ped: [-2.83  2.43  0.77 -7.99  3.50  3.46  4.31  1.13  8.78  0.78 -4.43  0.31]
disof: [ 6.22 -2.83  2.43 -2.52 -7.99  3.50 -3.46 -2.52  1.13  8.78  4.30  4.43]
Ludim: [ 6.22 -2.83 -2.84  0.77 -7.99  3.50 -7.98 -2.52  1.13  0.82 -2.83  8.51]
Gakof: [ 2.43  0.77 -7.99  3.50  3.46 -2.52 -1.13  8.78 -4.30  4.43 -0.31  0.82]
gone ped: [ 3.46  3.50  2.43 -2.83  0.31 -7.99  8.78 -4.43  0.78  4.31  1.13] => [0.77]
gone ped: [ 3.46  2.43  4.31  0.77  0.78 -4.43  3.50  0.31  8.78 -7.99  1.13] => [-2.83]
howmany disof: [4.30] => 1
howmany Ludim: [-2.83] => 2
gone ped: [ 3.46  1.13  0.77 -2.83  0.31  4.31  8.78 -4.43  0.78  2.43  3.50] => [-7.99]
gone Ludim: [ 0.82  6.22 -2.83 -7.98  0.77 -2.83  1.13 -2.84 -2.52  8.51  3.50] => [-7.99]

vaka: [-0.55 -1.87 -0.41 -0.29 -0.30 -2.18]
disof: [ 0.59 -1.72 -0.28 -0.04  0.29  6.73]
Gakof: [-0.08 -0.02  0.02  0.34  0.55 -6.68]
tela: [ 1.18 -1.13  0.65  0.21  0.18 -0.01]
Vave: [ 0.08  1.40  1.54 -0.04  1.55 -8.44]
tipep: [-0.30 -0.25 -0.25 -0.30 -0.30  4.19]
pizat: [-0.63 -0.67 -0.19 -0.18 -0.28 -0.17]
vufin: [-0.26  0.06 -0.57  0.60  0.43 -2.47]
howmany tipep: [-0.26] => 0
gone vaka: [-0.41 -2.18 -0.55 -1.87 -0.29] => [-0.30]
gone pizat: [-0.63 -0.19 -0.17 -0.28 -0.67] => [-0.18]
howmany disof: [0.59] => 1
gone Vave: [ 1.55  1.40 -0.04 -8.44  0.08] => [1.54]

Gakof: [-6.06 -2.37  5.36  0.46  0.46  0.46 -2.38  5.36 -3.92]
nuni: [-5.31  4.69  0.96  6.49 -4.06 -7.49 -3.50  0.10  6.50]
disof: [ 3.91 -2.37  3.91 -2.37 -3.48 -4.64 -6.46 -4.35  0.47]
Vave: [-3.45 -2.24 -3.47  3.90 -1.23 -0.99  2.67 -7.14  4.98]
vaka: [-4.35 -3.48  3.91  0.46 -3.48  4.11 -3.48  6.00  3.91]
howmany disof: [3.92] => 0
howmany vaka: [-3.48] => 3
gone Gakof: [-2.37 -6.06  0.46  5.36 -2.38  0.46  5.36  0.46] => [-3.92]
howmany disof: [-2.37] => 2
howmany Gakof: [0.46] => 3

disof: [-3.36 -3.56 -1.07 -1.32  0.69 -1.77  2.15  0.41 -2.83  2.90 -0.15]
tipep: [ 0.98  2.08 -0.65  1.83  0.76 -0.97  2.84 -1.10 -1.37 -0.70 -7.19]
Gakof: [-3.40 -1.56 -1.48  1.06  1.44 -1.01 -1.56  0.87 -1.48  2.20 -4.30]
nuni: [-3.40 -1.56 -1.48  1.06  1.44 -1.01  4.00 -1.91 -1.48  2.20 -4.30]
vaka: [-3.36 -3.56 -1.07 -1.32  0.69 -1.77  2.15  0.41  0.00  2.90 -0.15]
gone Gakof: [ 1.06 -1.56 -1.48  1.44 -3.40 -1.48  0.87  2.20 -1.56 -4.30] => [-1.01]
gone vaka: [-3.36 -1.07 -1.77 -1.32 -3.56  0.69 -0.15  2.90  0.00  2.15] => [0.41]
howmany Gakof: [-1.56] => 2

vufin: [2.29 8.93 2.30 1.34 2.29 2.29]
disof: [ 2.28  2.28 -2.18  4.68 -0.88  2.29]
pizat: [-2.48  7.52 -5.63 -3.62  0.70 -1.04]
howmany vufin: [2.28] => 0
gone vufin: [2.30 8.93 2.29 2.29 2.29] => [1.34]
gone disof: [-2.18  4.68  2.28  2.29  2.28] => [-0.88]
gone disof: [ 4.68  2.28  2.28  2.29 -0.88] => [-2.18]
gone pizat: [-3.62 -2.48  0.70 -5.63 -1.04] => [7.52]
howmany disof: [2.29] => 1

nuni: [ 1.39 -1.83  4.72  3.07 -0.97 -2.61 -2.14  3.08 -3.27  5.70 -4.87 -5.29
 -3.44  4.18  4.17 -0.76  4.55  1.81  3.07  1.35  1.46  1.35 -6.79 -3.14
 -5.73  4.98  1.39  3.74 -2.28 -3.98 -4.55 -1.15 -3.47  3.74  3.94 -2.00
  3.79  3.74 -2.35 -3.38  5.32 -1.07 -2.52  1.22  1.35]
tela: [-0.21  1.62 -0.90 -3.42  1.78  1.55  1.79 -2.05  0.03 -1.07  2.19  2.39
 -0.22 -1.34  1.68  1.48 -0.64 -1.44 -2.88  1.68 -1.01 -0.92  4.74  2.73
  1.60 -2.72 -2.17 -1.33  0.62  0.19  1.28 -1.51  0.98 -1.42 -1.28  0.75
 -0.37  0.49  1.04  3.26 -3.37  1.26  0.62 -0.02 -0.88]
pizat: [-1.63  1.52 -1.38 -0.85  0.46  0.45 -0.27  0.08  1.62 -0.77  1.96  2.69
  1.97 -2.40  2.67  0.23 -2.07 -1.11 -0.96  1.65 -0.60 -0.11  2.56 -0.36
  2.12 -2.33 -0.36  0.51  1.63  0.89  2.23 -1.05 -0.01  0.98 -0.44  1.59
 -2.01 -1.75  1.12  0.39 -1.55 -0.86  2.07  0.41 -0.77]
ket: [-0.90  0.71  1.44 -0.66  2.77  0.20  1.62  2.25 -0.01 -2.02  1.37 -0.02
 -0.59 -1.96  0.87 -1.51 -1.43 -0.21 -0.84 -0.31 -0.85 -0.07 -0.35 -1.62
 -0.89  1.63  0.30  1.05  2.17  1.77  3.18  2.18 -0.27  1.62 -1.61  0.43
 -0.51 -0.77  0.40 -0.34  0.87  2.18 -0.78 -1.42  1.90]
vaka: [-1.94  0.90 -1.64  0.34 -0.87 -0.08 -1.14  1.04  1.57 -1.88  2.28  1.45
  1.53 -1.73  1.99  0.97 -1.31 -0.50 -0.90  1.10 -0.48  0.40  0.53 -0.77
  0.75 -1.22  0.20  1.47  1.45  1.24  2.36  1.95  0.38  1.13 -0.28  1.67
 -1.69 -1.41  1.16  0.70 -0.72 -0.85  1.04  0.04  0.00]
Gakof: [-1.94  3.73 -1.64  0.34 -0.87 -0.08 -1.14  1.04  1.57 -1.88  2.28  1.45
  1.53 -1.73  1.99 -0.72 -1.31 -0.50 -0.90  1.10 -0.48  0.40  0.53 -0.77
  2.25 -1.22  0.20  1.47  1.45  1.24  2.36  0.51  0.38  1.13 -0.28  1.67
 -1.69 -1.41  1.16  0.70 -0.72 -0.85  1.04  0.04  0.00]
disof: [-0.44  0.70 -0.95 -0.72 -0.11  0.25 -0.05 -1.05  1.82  0.37  0.54  2.54
  1.98 -1.32  2.41  0.53 -0.82 -0.86  0.35  0.65 -0.03 -0.47  2.18  0.29
  2.10 -1.35 -0.64 -0.38 -0.15  0.44  0.75 -1.59  0.31  0.58 -0.07  1.63
 -1.28 -0.89  1.42  0.45 -0.40 -1.41  2.21 -0.06 -0.53]
vufin: [ 5.32 -3.02  0.99 -1.56  0.40  1.70  4.12 -4.11 -0.05  3.11 -5.16 -0.88
  1.70  2.11 -0.85  1.15 -0.78  2.98  5.79 -3.05  0.85 -1.48 -2.84  2.21
 -1.14  2.10  1.77 -1.74 -2.50 -0.65 -2.98  0.87 -0.62 -0.68  0.69 -2.69
  0.26  0.43 -2.06 -5.93  2.43 -0.84 -0.47 -0.89 -0.35]
gone nuni: [-4.87  5.32 -2.61  4.98 -2.00 -1.83 -2.28 -3.98 -2.35 -6.79 -5.73  3.07
  1.39 -1.15 -5.29 -3.27  3.94  1.22 -0.97  3.74 -1.07 -3.14 -2.52  1.81
 -4.55  3.07  5.70  1.35  1.46  1.35  4.17 -2.14  3.74 -3.44 -0.76  4.72
  3.74  3.08  4.55  3.79  1.35 -3.47 -3.38  1.39] => [4.18]
howmany nuni: [3.74] => 3

Gakof: [-0.52 -2.58  0.01  3.45  3.32  1.56]
nuni: [ 0.95  5.44 -5.99 -0.15 -7.07 -4.07]
vufin: [-0.16 -0.17 -0.17  0.65 -0.41 -0.16]
pizat: [ 0.28  1.74  0.23 -1.69 -3.19 -1.75]
ket: [-0.52 -2.58  0.01 -3.07  3.32  1.56]
Ludim: [ 0.56  1.72 -0.82 -0.42 -4.45 -2.22]
disof: [-0.52 -2.58  0.01 -2.57  3.32 -0.95]
gone disof: [-0.95 -0.52 -2.57  0.01  3.32] => [-2.58]
gone nuni: [-4.07 -5.99  0.95 -7.07  5.44] => [-0.15]
howmany vufin: [-0.16] => 2
gone disof: [-2.57 -0.95  0.01 -0.52  3.32] => [-2.58]

Ludim: [ 6.60 -1.12 -0.29 -1.94 -2.77  4.88 -2.89 -4.36 -4.42  0.74 -2.72 -5.19]
pizat: [ 0.81  0.67  0.44  0.28  0.44  1.58 -0.19 -0.46 -0.17  0.95 -1.00  0.03]
ket: [-2.19  1.83  2.05  2.49  2.46 -0.30  3.21 -0.28 -2.19  1.70  1.07 -2.19]
nuni: [ 1.74 -1.76 -1.86 -2.09 -2.31 -0.20 -2.28 -0.32 -1.41 -1.83 -0.86 -0.87]
tela: [-0.17  1.07  0.18  0.04  0.48  0.69 -1.87  0.00  0.20  1.02  0.01  0.67]
Vave: [-3.20  4.39  0.66  5.24  5.21  0.72  5.07 -1.75 -0.61  3.63 -0.39 -1.46]
ped: [ 0.67  0.67 -0.08  0.29  0.67  0.36 -0.25  0.37  0.88  0.67 -0.08  1.10]
disof: [-1.59  0.66  1.56  0.30  1.21  0.44 -1.44  0.76  1.12  0.70 -0.62  2.02]
vufin: [ 1.56 -9.21 -8.78 -8.49 -8.51 -6.10 -4.36  6.84  5.66 -9.04  6.19  5.36]
gone tela: [ 1.02  0.20  0.18  0.48  0.00 -1.87  1.07  0.67  0.04  0.69 -0.17] => [0.01]
howmany ped: [0.67] => 4
howmany pizat: [0.67] => 1
howmany ket: [-2.19] => 3
howmany Ludim: [-0.29] => 1
gone Vave: [-1.75  4.39  5.07 -3.20 -0.39  5.21  3.63 -1.46  0.72  5.24 -0.61] => [0.66]

disof: [-1.05 -2.49  0.70 -2.56 -2.37 -1.87 -3.48  0.26 -4.71 -1.19  1.32  4.50
 -2.78 -4.66 -4.23 -0.01 -8.62 -4.65 -1.01 -0.47 -2.04  2.20 -1.73  2.55]
ket: [-1.05 -4.65  0.70  0.30 -2.37 -4.65  6.17  0.26 -4.71 -1.19  1.32  4.50
 -2.78 -1.01 -4.23 -0.01 -8.62 -4.65 -1.01 -0.47 -2.04  2.20 -4.65  2.55]
ped: [-2.05  3.82  0.03 -1.86 -0.07 -2.36 -2.22 -0.23 -5.01 -2.19  6.16  3.82
 -2.53  2.64 -2.65  3.19 -2.88  1.96 -0.28  3.86 -3.00 -3.84 -0.05  6.16]
gone disof: [ 4.50 -8.62 -0.01 -3.48 -4.23 -2.37  1.32 -4.66  2.20 -1.87 -1.19 -1.01
 -1.05 -2.04  2.55 -0.47 -4.65 -1.73 -2.78  0.26  0.70 -2.56 -4.71] => [-2.49]
gone ped: [-2.36 -2.05  2.64 -2.88 -1.86 -0.07  3.19  6.16 -2.19 -5.01  1.96  3.82
 -2.22 -3.84 -0.05  6.16 -2.65  0.03 -3.00  3.82 -0.23 -0.28 -2.53] => [3.86]
howmany ket: [-4.65] => 4
howmany ped: [6.16] => 2
gone ket: [ 0.30 -0.01 -4.71 -4.65  6.17  0.26  1.32  4.50 -1.01  0.70 -2.04 -4.23
 -1.01  2.55 -4.65 -4.65 -1.19 -0.47 -4.65 -2.37 -1.05 -2.78  2.20] => [-8.62]
howmany disof: [-2.56] => 1

nuni: [-0.66 -1.10 -3.04  3.62 -1.20  2.31 -0.66  0.79  2.99 -0.74 -2.90 -1.74
  2.55 -2.66  1.80 -3.40  0.10 -4.27 -0.10  0.64 -3.02]
ket: [-1.47 -0.39  1.07  3.60 -0.72  2.50  2.74  0.13 -0.11 -1.31 -1.28 -0.71
 -0.76 -0.42  0.88 -0.08 -1.48 -1.53 -1.91  0.35 -3.25]
Vave: [ 1.52  2.50  3.18 -4.96  0.53  0.10 -1.34  1.81  3.30 -1.68  4.09  2.76
 -2.30  2.34 -1.89  0.29  2.94  5.63  4.67 -0.05  6.20]
vufin: [-1.98 -0.56 -0.19  0.05 -1.17 -2.84 -3.25 -2.25 -1.51 -3.49 -0.68 -3.04
  0.89  1.46  1.32 -1.21 -0.84 -5.98 -2.18 -5.85 -3.41]
Gakof: [-5.81  0.70  3.21  1.54  0.62  1.60 -0.86 -2.69 -2.20 -2.10 -4.44  1.37
 -1.92 -0.76 -0.35 -2.57  3.56 -2.82 -6.22  2.05 -2.88]
ped: [-2.31  3.91  2.02 -4.46  2.38 -0.70 -1.90  4.44 -0.77 -2.54  3.11 -4.30
  1.05  0.99 -5.18  0.60  0.08  3.77 -0.84 -1.57  2.04]
disof: [-1.85  0.18  4.10 -3.30 -1.68 -2.23 -8.97 -2.41  0.94 -3.26 -1.32  2.61
 -3.46 -0.65  2.60 -4.97  3.90 -2.15  1.25 -3.96 -0.31]
pizat: [ 1.11 -0.30 -2.00  3.53 -0.14 -1.72  0.06  0.83 -0.84 -0.83 -0.53 -2.51
  4.36  0.82  0.54  0.49 -1.53 -4.04 -0.87 -0.24 -1.32]
tela: [ 4.35  3.97 -2.63  0.01 -3.12 -2.01  1.83  1.90 -1.64 -2.29 -0.12 -1.28
 -0.76 -0.16 -1.88  2.33 -1.60  2.14  4.11 -1.48  0.10]
vaka: [-5.03 -3.18  2.74  0.01  2.16  2.51 -0.02 -3.01 -1.14  1.23 -2.36  1.30
  2.86  5.25  1.42 -0.20  1.89  0.84 -4.23  0.49 -1.08]
gone disof: [ 0.18 -4.97 -3.26 -3.46 -0.65 -0.31 -1.85  3.90 -1.32 -1.68  0.94 -3.30
  2.61 -8.97 -2.23  4.10 -2.15 -2.41  1.25 -3.96] => [2.60]
gone ket: [-0.71 -0.08  0.13 -0.42  0.35 -1.31 -1.47  1.07 -1.48  3.60  2.74 -1.91
 -1.53 -0.11 -0.39 -1.28 -0.76  2.50  0.88 -3.25] => [-0.72]
gone ket: [-0.72 -1.47  2.74  0.13 -0.08  2.50 -1.53  1.07 -1.48 -0.76 -0.11 -1.31
  0.88 -3.25 -1.28 -1.91 -0.42 -0.39 -0.71  3.60] => [0.35]

vaka: [ 7.61 -2.19 -1.35  0.46  5.13  5.82 -3.63 -0.82 -1.67 -4.87  4.45  0.14
 -1.45]
Vave: [-2.63  3.81 -1.40  2.15  2.76 -1.66  2.69 -7.05  0.67  1.47 -9.46  4.11
 -3.88]
disof: [ 1.71 -0.03  5.16  1.21  1.48 -2.64 -1.07 -2.50  1.48  3.85 -2.46  6.73
  4.99]
vufin: [-7.73 -3.40 -3.03 -4.94 -2.82 -0.62 -2.13  1.67 -2.46  1.16  1.12 -1.63
 -2.14]
ped: [ 1.71 -0.03  5.16  1.21  1.13 -2.64 -1.07 -2.50  1.48  5.35 -2.46  6.73
  4.99]
Ludim: [-3.54 -1.93 -1.76 -1.76 -1.65  0.76  0.19  0.95 -3.95  2.53  1.80  4.90
  1.26]
ket: [-1.97  4.26 -1.15  3.09 -3.18  2.53  4.33  1.27  7.88 -1.61 -2.76 -0.99
  2.54]
tela: [ 1.71 -0.03  5.16  1.21  1.13 -2.64 -1.07 -2.50  1.48  3.85  0.38  6.41
 -6.02]
tipep: [-3.36  1.24 -5.60  1.26  0.88  1.46  2.94  0.64  3.67 -2.88  3.09 -6.31
  3.66]
gone tipep: [-6.31  2.94  3.66 -2.88  1.24  0.88  3.67  3.09 -5.60  0.64  1.26  1.46] => [-3.36]
gone ket: [-1.15 -2.76  4.26  2.53  7.88  3.09 -3.18 -0.99  4.33 -1.61  1.27 -1.97] => [2.54]
gone tipep: [-2.88  3.66  2.94 -5.60  1.46  0.88  0.64 -6.31  3.09  1.26  1.24 -3.36] => [3.67]
howmany Ludim: [-1.76] => 2
howmany disof: [-2.64] => 1
gone vufin: [ 1.67 -3.40 -2.46  1.16 -2.13  1.12 -2.82 -4.94 -3.03 -0.62 -7.73 -1.63] => [-2.14]

